Below are the code and all the weights of a small trained network. Each question names an input and a target symbol and asks about switching units off, where a switched-off unit gives its printed mean instead of its output.

import numpy as np


def w(rows, s, z=0):
    codes = np.array(rows[::2]) - 128.0
    scale = np.full(codes.shape[1], s)
    scale[-1] = z or s
    return codes * scale


def norm(h):
    return h / np.sqrt((h * h).mean(-1, keepdims=True) + 1e-5)


def f(y):
    return y / 2 * (1 + np.tanh(0.7978845608 * (y + 0.044715 * y**3)))


def softmax(a):
    e = np.exp(a - a.max(-1, keepdims=True))
    return e / e.sum(-1, keepdims=True)


def log_softmax(a):
    a = a - a.max(-1, keepdims=True)
    return a - np.log(np.exp(a).sum(-1, keepdims=True))


def net(x, mask):
    ids = ['ΔΘΠΣΩβεζλμτφψ'.index(c) for c in x.split()]
    T = len(ids)
    res = E[ids] + P[:T]
    u = 0
    for l in range(3):
        q, k, v = (norm(res) @ M[l].T for M in (Q, K, V))
        z = softmax(np.where(np.tri(T) > 0, q @ k.T / 4**0.5, -1e9)) @ v
        res = res + np.where(mask[u], z, O[l][:, -1]) @ O[l][:, :-1]
        u += 1
        y = f(norm(res) @ A[l][:, :-1].T + A[l][:, -1])
        res = res + np.where(mask[u : u + 4], y, B[l][:, -1]) @ B[l][:, :-1]
        u += 4
    return log_softmax(norm(res)[-1] @ U[:, :-1].T + U[:, -1])


Q, K, V, O, A, B = {}, {}, {}, {}, {}, {}
E = w([
[82,122,100,138],'Δ',
[87,98,122,113],'Θ',
[131,125,146,148],'Π',
[123,139,133,185],'Σ',
[129,96,145,71],'Ω',
[76,2,104,172],'β',
[155,154,117,125],'ε',
[169,131,125,99],'ζ',
[170,88,99,112],'λ',
[137,133,144,159],'μ',
[139,120,144,148],'τ',
[133,129,137,150],'φ',
[162,106,138,138],'ψ',
],0.027)
P = w([
[116,128,27,1],'0',
[172,41,233,126],'1',
[172,60,224,138],'2',
[151,85,224,144],'3',
[139,93,216,157],'4',
[143,88,196,152],'5',
[144,91,191,153],'6',
[142,102,196,169],'7',
[137,92,170,157],'8',
[153,85,156,151],'9',
[147,77,167,143],'10',
[146,95,162,157],'11',
[156,81,166,146],'12',
[155,78,154,124],'13',
],0.0059)
Q[0] = w([
[51,65,20,41],'L0H0',
[85,81,54,31],'L0H0',
[94,219,83,140],'L0H0',
[111,254,57,29],'L0H0',
],0.0072)
K[0] = w([
[149,2,161,200],'L0H0',
[160,68,170,153],'L0H0',
[102,153,173,210],'L0H0',
[153,229,252,165],'L0H0',
],0.0084)
V[0] = w([
[189,107,88,172],'L0H0',
[117,218,116,91],'L0H0',
[84,84,91,95],'L0H0',
[116,254,81,72],'L0H0',
],0.0082)
O[0] = w([
[114,39,202,107,148],'L0H0',
[169,104,63,70,25],'L0H0',
[178,156,112,254,232],'L0H0',
[216,67,31,64,2],'L0H0',
],0.0062,0.0052)
A[0] = w([
[207,204,165,58,12],'L0N0',
[212,249,114,71,137],'L0N1',
[163,63,113,169,255],'L0N2',
[82,153,141,190,191],'L0N3',
],0.012,0.00091)
B[0] = w([
[6,177,86,94,141],'L0N0',
[177,168,179,146,140],'L0N1',
[166,165,167,128,228],'L0N2',
[184,103,154,53,255],'L0N3',
],0.014,0.0068)
Q[1] = w([
[183,157,93,252],'L1H0',
[6,60,81,31],'L1H0',
[33,128,173,137],'L1H0',
[235,154,134,117],'L1H0',
],0.012)
K[1] = w([
[149,171,127,70],'L1H0',
[9,111,165,162],'L1H0',
[135,179,161,179],'L1H0',
[179,93,86,89],'L1H0',
],0.015)
V[1] = w([
[97,141,166,171],'L1H0',
[147,5,1,185],'L1H0',
[155,97,169,209],'L1H0',
[170,169,153,44],'L1H0',
],0.0072)
O[1] = w([
[155,162,161,110,158],'L1H0',
[58,148,108,255,54],'L1H0',
[101,164,182,147,253],'L1H0',
[120,67,105,66,154],'L1H0',
],0.0085,0.004)
A[1] = w([
[37,249,170,87,44],'L1N0',
[6,143,128,19,57],'L1N1',
[129,181,176,188,196],'L1N2',
[17,236,116,93,4],'L1N3',
],0.015,0.0021)
B[1] = w([
[118,148,207,160,218],'L1N0',
[132,27,213,106,193],'L1N1',
[114,131,98,65,254],'L1N2',
[165,161,250,136,171],'L1N3',
],0.023,0.0062)
Q[2] = w([
[255,166,101,30],'L2H0',
[34,67,105,117],'L2H0',
[59,184,180,187],'L2H0',
[55,139,151,177],'L2H0',
],0.016)
K[2] = w([
[160,161,4,146],'L2H0',
[114,48,216,67],'L2H0',
[126,191,188,160],'L2H0',
[101,149,222,121],'L2H0',
],0.016)
V[2] = w([
[75,139,225,77],'L2H0',
[217,8,64,146],'L2H0',
[38,34,99,130],'L2H0',
[192,97,223,207],'L2H0',
],0.014)
O[2] = w([
[67,52,57,94,253],'L2H0',
[143,154,240,228,131],'L2H0',
[3,151,160,133,160],'L2H0',
[114,4,221,123,239],'L2H0',
],0.013,0.0073)
A[2] = w([
[55,123,98,179,150],'L2N0',
[170,80,122,251,206],'L2N1',
[180,138,88,93,120],'L2N2',
[167,25,70,118,1],'L2N3',
],0.021,0.0044)
B[2] = w([
[193,80,150,175,199],'L2N0',
[62,121,18,100,253],'L2N1',
[67,101,128,103,181],'L2N2',
[133,168,250,168,251],'L2N3',
],0.02,0.0055)
U = w([
[164,204,175,95,234],'Δ',
[65,120,101,14,113],'Θ',
[217,97,121,32,113],'Π',
[97,81,61,97,199],'Σ',
[209,59,125,124,64],'Ω',
[1,189,169,101,97],'β',
[98,157,87,183,254],'ε',
[158,58,87,169,88],'ζ',
[92,163,183,201,120],'λ',
[5,83,119,216,69],'μ',
[171,93,166,122,102],'τ',
[196,115,130,206,197],'φ',
[200,142,205,113,69],'ψ',
],0.019,0.0072)

Each question gives the input, a string of symbols that net reads in full, and the target symbol t.
The units are the heads (4 rows each of Q, K, V and O) and the neurons (one row each of A and B). Each row of codes is followed by its name. A weight is (code - 128) times the scale printed after its matrix; where a second scale follows, it is the last column's (O, A, B and U).
mask holds one flag per unit, layer by layer, with each layer's heads first. A switched-off unit (its flag False) gives its mean, the last column of its rows in O or B, instead of its output. The means were averaged over made-up inputs and are rounded, as every weight is.
A unit's drop is (log p(t) with every unit on - log p(t) with that unit switched off) / (log p(t) with every unit on - log p(t) with every unit switched off).
The circuit of an input: a set's keep is (log p(t) with only the set's units on - log p(t) with every unit switched off) / (log p(t) with every unit on - log p(t) with every unit switched off). Starting from the 12 units with the biggest drops (on a tie, the unit counted first), units are removed one at a time, each time the one whose removal leaves the highest keep (on an exact tie, the one counted first), for as long as the keep stays at least 0.8.
units of the circuit, in order: the units of the circuit, biggest drop first
unit that matters most: the unit with the biggest drop
k most important neurons: the k neurons with the biggest drops, biggest first
top k neurons in layer l: the k neurons of layer l with the biggest drops, biggest first
input β Δ Π β Θ Π, target β: units of the circuit, in order -> [L2H0; L1N3; L1H0; L1N1]
input ζ β Δ Σ β Δ, target Θ: units of the circuit, in order -> [L2H0]
input Ω Π β β μ, target Ω: 2 most important neurons -> [L1N1; L0N0]
input Δ λ ε φ Δ ε Σ β β Π λ β μ λ, target Δ: units of the circuit, in order -> [L1H0; L0H0; L2H0; L1N1]
input μ β β Σ φ Ω β μ τ τ Ω λ Π Σ, target μ: 2 most important neurons -> [L2N1; L1N0]
input Π λ Π ψ, target Π: units of the circuit, in order -> [L2H0; L0H0; L1N1]
input β Ω Π Ω β μ, target β: units of the circuit, in order -> [L2H0; L1N3; L1H0; L1N1]
input β φ Σ μ μ μ β τ λ, target β: units of the circuit, in order -> [L2H0; L1H0; L1N3; L1N1]
input Θ β β φ, target Θ: 3 most important neurons -> [L0N3; L1N3; L0N0]
input Ω β β Σ Δ φ τ Δ ψ, target Ω: units of the circuit, in order -> [L1N1; L2H0; L0N0; L0H0]
input μ β β β λ Ω Δ φ β Π φ, target μ: 3 most important neurons -> [L1N0; L2N1; L1N3]
input Θ Π β β μ β Σ Π ψ Δ Ω Σ λ, target Θ: 3 most important neurons -> [L0N3; L1N3; L1N1]
input Π Δ β φ, target Π: units of the circuit, in order -> [L0H0; L2H0; L1N1]
input Σ ε Σ, target Σ: 4 most important neurons -> [L2N1; L1N2; L1N0; L1N3]
input φ Θ Π Δ λ λ ψ φ ψ λ, target φ: 2 most important neurons -> [L0N2; L1N1]
input Δ μ ζ β Π, target Δ: 2 most important neurons -> [L1N0; L0N0]
input β Ω λ ψ, target β: 2 most important neurons -> [L1N0; L1N3]
input φ ζ Θ λ β τ β β ζ β μ ε Σ, target φ: top 2 neurons in layer 1 -> [L1N1; L1N2]
input μ β μ φ μ Θ φ Σ τ τ λ, target μ: unit that matters most -> L1H0
input Ω Θ ψ φ μ β Θ μ Π φ, target Ω: top 2 neurons in layer 0 -> [L0N0; L0N2]
